Here is a tiny trained network, its code and every weight. The questions are about switching its units off for an input and a class, where a switched-off unit gives its printed mean instead of its output.

import numpy as np


def w(rows, s, z=0):
    codes = np.array(rows[::2]) - 128.0
    scale = np.full(codes.shape[1], s)
    scale[-1] = z or s
    return codes * scale


def f(y):
    return y / 2 * (1 + np.tanh(0.7978845608 * (y + 0.044715 * y**3)))


def log_softmax(a):
    a = a - a.max(-1, keepdims=True)
    return a - np.log(np.exp(a).sum(-1, keepdims=True))


def net(x, mask):
    res = np.array(x, float).reshape(1, 8) / 4 @ E
    y = f(res @ A[0][:, :-1].T + A[0][:, -1])
    res = res + np.where(mask, y, B[0][:, -1]) @ B[0][:, :-1]
    return log_softmax(res[-1] @ U[:, :-1].T + U[:, -1])


A, B = {}, {}
E = w([
[128,130,128,133],'x0',
[125,125,127,126],'x1',
[129,124,123,129],'x2',
[123,122,124,127],'x3',
[133,240,6,41],'x4',
[71,189,165,168],'x5',
[120,124,123,127],'x6',
[177,68,99,73],'x7',
],0.012)
A[0] = w([
[64,193,74,123,79],'N1',
[84,137,128,132,45],'N2',
[196,175,86,111,234],'N3',
[147,128,93,27,153],'N4',
[132,238,10,45,154],'N5',
[181,201,16,65,81],'N6',
[58,107,144,146,86],'N7',
[199,105,96,60,46],'N8',
[99,159,155,133,41],'N9',
[139,92,134,87,2],'N10',
[215,24,129,32,159],'N11',
[48,132,214,175,101],'N12',
],0.011,0.0084)
B[0] = w([
[128,215,72,53,166],'N1',
[182,176,68,110,125],'N2',
[40,132,137,186,197],'N3',
[152,91,106,239,189],'N4',
[110,202,10,131,255],'N5',
[162,186,6,148,220],'N6',
[230,148,104,163,143],'N7',
[200,51,58,155,163],'N8',
[177,146,68,66,130],'N9',
[140,135,31,89,128],'N10',
[115,30,148,153,206],'N11',
[233,145,138,125,186],'N12',
],0.011,0.02)
U = w([
[93,92,254,173,239],'0',
[203,153,92,144,169],'1',
[38,158,90,147,159],'2',
[117,219,112,21,39],'3',
[110,18,186,100,2],'4',
],0.01,0.0099)

Each question gives the input, the list of numbers given to net, and the class t.
The units are the neurons (one row each of A and B). Each row of codes is followed by its name. A weight is (code - 128) times the scale printed after its matrix; where a second scale follows, it is the last column's (A, B and U).
mask holds one flag per neuron, in row order. A switched-off neuron (its flag False) gives its mean, the last column of its row in B, instead of its output. The means were averaged over made-up inputs and are rounded, as every weight is.
A unit's drop is (log p(t) with every unit on - log p(t) with that unit switched off) / (log p(t) with every unit on - log p(t) with every unit switched off).
The circuit of an input: a set's keep is (log p(t) with only the set's units on - log p(t) with every unit switched off) / (log p(t) with every unit on - log p(t) with every unit switched off). Starting from all 12 units, units are removed one at a time, each time the one whose removal leaves the highest keep (on an exact tie, the one counted first), for as long as the keep stays at least 0.8.
units of the circuit, in order: the units of the circuit, biggest drop first
top k neurons: the k neurons with the biggest drops, biggest first
drop when u is switched off: that unit's drop, to one decimal
input [-6,2,-5,7,8,-4,-8,-4], class 2: units of the circuit, in order -> N3
input [-3,-3,-1,7,1,5,-5,-4], class 3: units of the circuit, in order -> N4, N11, N1
input [-8,7,0,7,6,-5,-3,0], class 2: top 2 neurons -> N3, N12
input [-5,-5,-6,-4,4,3,-3,-6], class 3: units of the circuit, in order -> N1, N4
input [6,-6,3,4,5,1,3,-3], class 3: top 2 neurons -> N1, N11
input [2,3,4,-2,3,-6,-5,-5], class 2: units of the circuit, in order -> N12, N3
input [6,2,1,-2,-2,6,0,1], class 0: top 4 neurons -> N5, N6, N1, N8
input [0,-7,4,-6,0,-4,6,8], class 4: units of the circuit, in order -> N11, N5
input [-1,-6,-4,-4,6,5,2,2], class 2: top 2 neurons -> N3, N4
input [6,-5,3,-3,7,-4,1,-7], class 2: top 3 neurons -> N3, N4, N12
input [-4,-7,-1,7,8,3,6,3], class 2: top 4 neurons -> N3, N4, N5, N12
input [2,2,3,0,0,0,8,7], class 4: units of the circuit, in order -> N5, N11, N6
input [1,6,-6,1,1,3,1,-4], class 3: top 2 neurons -> N4, N11
input [-6,8,3,-3,-8,-5,-1,-5], class 0: units of the circuit, in order -> N5
input [0,-4,2,-1,-8,7,4,-5], class 1: top 2 neurons -> N12, N7
input [-7,1,-5,8,-1,2,-4,-7], class 1: top 2 neurons -> N12, N3
input [1,-5,-1,-8,7,8,2,8], class 2: top 2 neurons -> N3, N4
input [-2,2,-6,6,-8,6,-3,7], class 0: drop when N6 is switched off -> 0.2
input [1,-3,-8,-8,7,4,-5,-8], class 3: drop when N1 is switched off -> 0.4
input [0,0,1,3,-1,6,0,4], class 0: drop when N6 is switched off -> 0.3
input [6,-8,-5,-5,3,8,2,7], class 2: units of the circuit, in order -> N12
